Below is a small trained network, with its code and all its weights. Each question gives an input and a target symbol and asks what happens when units are switched off, that is, made to give their printed mean instead of their output.

import numpy as np


def w(rows, s, z=0):
    codes = np.array(rows[::2]) - 128.0
    scale = np.full(codes.shape[1], s)
    scale[-1] = z or s
    return codes * scale


def f(y):
    return np.maximum(y, 0)


def softmax(a):
    e = np.exp(a - a.max(-1, keepdims=True))
    return e / e.sum(-1, keepdims=True)


def log_softmax(a):
    a = a - a.max(-1, keepdims=True)
    return a - np.log(np.exp(a).sum(-1, keepdims=True))


def net(x, mask):
    ids = ['ΦΨαγζηλξτ'.index(c) for c in x.split()]
    T = len(ids)
    res = E[ids] + P[:T]
    u = 0
    for l in range(2):
        r = res
        for j in range(2):
            rows = slice(4 * j, 4 * j + 4)
            q, k, v = (r @ M[l][rows].T for M in (Q, K, V))
            z = softmax(np.where(np.tri(T) > 0, q @ k.T / 4**0.5, -1e9)) @ v
            o = O[l][rows]
            res = res + np.where(mask[u + j], z, o[:, -1]) @ o[:, :-1]
        u += 2
        y = f(res @ A[l][:, :-1].T + A[l][:, -1])
        res = res + np.where(mask[u : u + 4], y, B[l][:, -1]) @ B[l][:, :-1]
        u += 4
    return log_softmax(res[-1] @ U[:, :-1].T + U[:, -1])


Q, K, V, O, A, B = {}, {}, {}, {}, {}, {}
E = w([
[20,213,49,85,108,172,87,152,98],'Φ',
[93,118,169,186,143,254,154,109,77],'Ψ',
[155,151,44,184,152,71,233,144,213],'α',
[107,222,118,210,48,133,45,119,146],'γ',
[46,74,96,148,179,127,167,27,86],'ζ',
[134,157,142,184,140,50,102,246,5],'η',
[79,36,88,167,128,172,61,217,134],'λ',
[146,109,141,77,208,88,58,85,106],'ξ',
[139,93,136,245,115,146,52,88,125],'τ',
],0.0075)
P = w([
[6,132,187,145,196,74,112,54,155],'0',
[37,131,163,156,200,95,105,76,155],'1',
[59,123,151,153,192,110,106,90,143],'2',
[80,124,137,149,178,122,104,98,134],'3',
[103,126,123,146,168,123,104,112,124],'4',
[124,120,112,143,156,128,105,116,118],'5',
[141,123,99,135,153,136,105,130,106],'6',
[159,125,86,132,140,143,103,137,102],'7',
[178,127,79,128,129,148,107,139,93],'8',
[194,133,67,128,123,152,100,144,95],'9',
[209,137,59,127,122,166,97,153,89],'10',
[227,132,50,130,119,167,95,156,90],'11',
[242,138,43,120,118,181,88,168,96],'12',
[254,143,29,126,134,191,78,178,102],'13',
],0.0061)
Q[0] = w([
[137,131,179,89,92,67,173,154,166],'0.h1',
[160,128,124,116,97,149,151,131,122],'0.h1',
[129,132,62,144,159,123,126,116,107],'0.h1',
[106,120,153,117,104,147,141,129,131],'0.h1',
[112,137,161,125,98,79,45,198,137],'0.h2',
[170,114,126,114,84,94,164,131,209],'0.h2',
[128,124,252,118,121,215,152,121,126],'0.h2',
[110,125,123,114,45,182,3,129,41],'0.h2',
],0.026)
K[0] = w([
[31,128,161,173,158,103,155,119,179],'0.h1',
[107,123,135,129,122,157,98,112,128],'0.h1',
[180,105,88,125,95,141,158,122,131],'0.h1',
[124,132,163,133,163,126,86,144,139],'0.h1',
[224,156,158,76,102,138,64,172,176],'0.h2',
[121,187,133,140,143,60,138,176,158],'0.h2',
[87,128,254,142,161,215,91,137,67],'0.h2',
[198,118,128,104,124,218,87,139,16],'0.h2',
],0.023)
V[0] = w([
[112,114,99,159,105,172,159,134,175],'0.h1',
[202,154,141,74,242,162,140,123,255],'0.h1',
[67,137,148,79,145,158,10,22,139],'0.h1',
[54,108,105,185,65,202,164,129,134],'0.h1',
[106,113,86,174,58,152,176,182,98],'0.h2',
[2,109,190,147,171,43,108,100,119],'0.h2',
[133,117,144,122,147,105,121,107,123],'0.h2',
[108,129,99,142,113,60,152,103,22],'0.h2',
],0.007)
O[0] = w([
[117,104,175,120,99,66,188,173,123,55],'0.h1',
[136,73,40,163,52,64,228,101,44,3],'0.h1',
[38,87,144,109,3,120,69,73,31,111],'0.h1',
[92,117,239,111,115,58,138,187,128,73],'0.h1',
[118,148,198,92,140,120,142,137,212,111],'0.h2',
[191,138,151,106,93,143,82,211,105,204],'0.h2',
[137,125,121,139,137,135,118,137,120,143],'0.h2',
[143,119,138,131,199,162,86,163,158,201],'0.h2',
],0.0056,0.0032)
A[0] = w([
[100,120,158,95,129,133,141,73,167,2],'0.n1',
[150,107,140,49,56,145,178,103,148,25],'0.n2',
[155,109,114,92,80,129,131,88,109,57],'0.n3',
[41,113,148,97,175,107,165,6,189,86],'0.n4',
],0.018,0.0028)
B[0] = w([
[140,127,167,80,156,132,186,184,135,136],'0.n1',
[105,124,93,201,109,103,94,103,96,128],'0.n2',
[147,145,152,150,149,110,106,192,121,232],'0.n3',
[1,211,46,245,166,96,84,36,165,253],'0.n4',
],0.0087,0.00073)
Q[1] = w([
[204,150,174,91,102,83,96,105,84],'1.h1',
[111,179,131,161,82,86,206,224,72],'1.h1',
[165,123,127,212,119,219,91,190,155],'1.h1',
[161,78,167,16,1,171,176,103,171],'1.h1',
[115,151,133,250,141,101,98,135,82],'1.h2',
[96,87,126,164,41,173,155,68,185],'1.h2',
[185,74,175,180,105,153,234,160,105],'1.h2',
[79,191,105,172,67,157,169,211,147],'1.h2',
],0.029)
K[1] = w([
[174,148,87,193,98,187,45,155,104],'1.h1',
[145,161,184,75,236,176,65,119,226],'1.h1',
[180,149,169,132,83,43,167,165,219],'1.h1',
[47,110,254,140,82,77,24,156,55],'1.h1',
[198,117,133,130,152,174,126,49,223],'1.h2',
[70,82,220,121,80,46,168,76,124],'1.h2',
[109,139,247,117,206,157,33,108,117],'1.h2',
[124,161,184,35,172,109,183,150,229],'1.h2',
],0.024)
V[1] = w([
[176,166,117,100,132,10,80,150,146],'1.h1',
[114,9,80,82,138,108,52,161,157],'1.h1',
[174,103,202,106,173,147,176,153,59],'1.h1',
[185,105,170,210,45,157,134,151,202],'1.h1',
[117,232,113,108,77,186,135,182,55],'1.h2',
[54,126,77,16,124,157,137,187,152],'1.h2',
[166,93,160,133,71,176,73,125,153],'1.h2',
[170,190,152,48,132,97,126,24,118],'1.h2',
],0.016)
O[1] = w([
[174,165,47,122,103,175,19,72,124,191],'1.h1',
[119,124,25,234,72,58,122,171,132,112],'1.h1',
[126,140,95,179,255,142,180,81,76,2],'1.h1',
[102,44,159,143,120,184,108,166,52,69],'1.h1',
[134,217,144,83,187,183,130,183,103,164],'1.h2',
[84,169,38,21,145,148,148,180,119,62],'1.h2',
[121,112,150,183,67,160,135,176,60,109],'1.h2',
[140,179,151,104,83,90,133,71,51,31],'1.h2',
],0.0095,0.0084)
A[1] = w([
[183,107,140,93,209,7,83,151,80,161],'1.n1',
[165,62,151,189,132,72,110,94,61,6],'1.n2',
[171,158,115,117,122,38,178,214,105,24],'1.n3',
[175,125,94,124,132,39,105,72,27,157],'1.n4',
],0.014,0.0021)
B[1] = w([
[109,195,143,178,84,183,189,78,217,253],'1.n1',
[125,166,121,84,234,27,89,78,57,230],'1.n2',
[43,69,122,63,146,127,98,77,124,224],'1.n3',
[182,59,131,82,62,165,254,157,67,227],'1.n4',
],0.0072,0.0066)
U = w([
[99,160,165,165,73,125,125,18,217,97],'Φ',
[169,145,110,134,90,162,215,87,67,253],'Ψ',
[67,202,132,63,143,163,132,97,103,37],'α',
[174,232,107,220,197,209,134,122,150,169],'γ',
[172,154,163,136,182,82,102,128,77,88],'ζ',
[166,144,161,130,142,172,152,116,117,35],'η',
[71,105,250,153,183,209,231,95,120,198],'λ',
[252,139,221,79,55,194,71,208,88,141],'ξ',
[112,57,83,171,146,161,132,176,135,112],'τ',
],0.0027,0.0034)

Each question gives the input, a string of symbols that net reads in full, and the target symbol t.
The units are the heads (4 rows each of Q, K, V and O) and the neurons (one row each of A and B). Each row of codes is followed by its name. A weight is (code - 128) times the scale printed after its matrix; where a second scale follows, it is the last column's (O, A, B and U).
mask holds one flag per unit, layer by layer, with each layer's heads first. A switched-off unit (its flag False) gives its mean, the last column of its rows in O or B, instead of its output. The means were averaged over made-up inputs and are rounded, as every weight is.
A unit's drop is (log p(t) with every unit on - log p(t) with that unit switched off) / (log p(t) with every unit on - log p(t) with every unit switched off).
The circuit of an input: a set's keep is (log p(t) with only the set's units on - log p(t) with every unit switched off) / (log p(t) with every unit on - log p(t) with every unit switched off). Starting from all 12 units, units are removed one at a time, each time the one whose removal leaves the highest keep (on an exact tie, the one counted first), for as long as the keep stays at least 0.8.
units of the circuit, in order: the units of the circuit, biggest drop first
k most important neurons of layer l: the k neurons of layer l with the biggest drops, biggest first
which heads matter: for each layer, one digit per head in row order, 1 if its drop is at least 0.15 and else 0, layers parted by /
input α η ξ, target Φ: units of the circuit, in order -> (1.h2; 0.n4)
input λ α η ζ τ, target Φ: units of the circuit, in order -> (1.h2; 0.n4)
input η η ζ η τ λ α ζ, target ξ: which heads matter -> 01 / 10
input ξ η γ η η ξ ξ Ψ η λ η, target τ: units of the circuit, in order -> (1.h1; 1.h2; 0.h1)
input γ Ψ Ψ λ, target τ: most important neuron of layer 0 -> (0.n4)
input γ ζ η ξ η ζ α, target Φ: units of the circuit, in order -> (0.n4; 0.h2; 1.h2)
input Ψ ξ η η η Ψ η λ ξ, target γ: which heads matter -> 01 / 11
input α η Ψ ξ Ψ, target ξ: units of the circuit, in order -> (0.n4; 1.h1)
input α ξ ξ η τ ξ η ξ Ψ, target Φ: units of the circuit, in order -> (0.h2; 1.h2; 0.n4)
input ξ η ξ Ψ γ λ η λ α, target Φ: units of the circuit, in order -> (0.h2; 0.n4; 1.h2)
input η γ γ η, target ξ: which heads matter -> 00 / 11
input η η η η α Ψ ξ η η λ, target Φ: units of the circuit, in order -> (1.h2; 0.h2; 0.n4)
input η η Ψ Ψ η ξ α η ξ ξ, target ξ: which heads matter -> 01 / 10
input η α η ξ Ψ η τ Φ τ Φ η, target ξ: which heads matter -> 00 / 10
input ξ η η η Ψ Φ λ ξ τ η ζ, target Φ: which heads matter -> 01 / 11
input Ψ ξ ξ ξ τ ξ ζ ξ α Ψ, target ξ: units of the circuit, in order -> (0.h2; 1.h1; 0.n4)
input η Φ η α Ψ Φ ξ, target Φ: units of the circuit, in order -> (1.h2; 0.n4; 1.n1; 0.h2)
input λ τ λ ξ Ψ η Ψ η, target λ: which heads matter -> 00 / 10
input η η ξ η τ η, target ζ: which heads matter -> 00 / 11
input Ψ η ξ λ Ψ λ η, target Ψ: units of the circuit, in order -> (0.h1; 1.h2; 1.n4; 1.h1)
input γ ξ Φ ξ, target α: which heads matter -> 00 / 11
input γ η η γ η η ξ τ ξ, target ζ: units of the circuit, in order -> (1.n2; 1.h2; 1.h1)
input η ξ ξ η γ Ψ η ζ, target Φ: units of the circuit, in order -> (0.n4; 1.h1)
input η η Ψ ζ τ Φ η η τ α γ, target Φ: which heads matter -> 01 / 01
input ξ η Φ η ξ η η ξ ξ Ψ η η τ ξ, target λ: which heads matter -> 11 / 10
input γ η Φ η η η Φ η Ψ ξ Ψ λ, target τ: 3 most important neurons of layer 1 -> (1.n3; 1.n1; 1.n2)
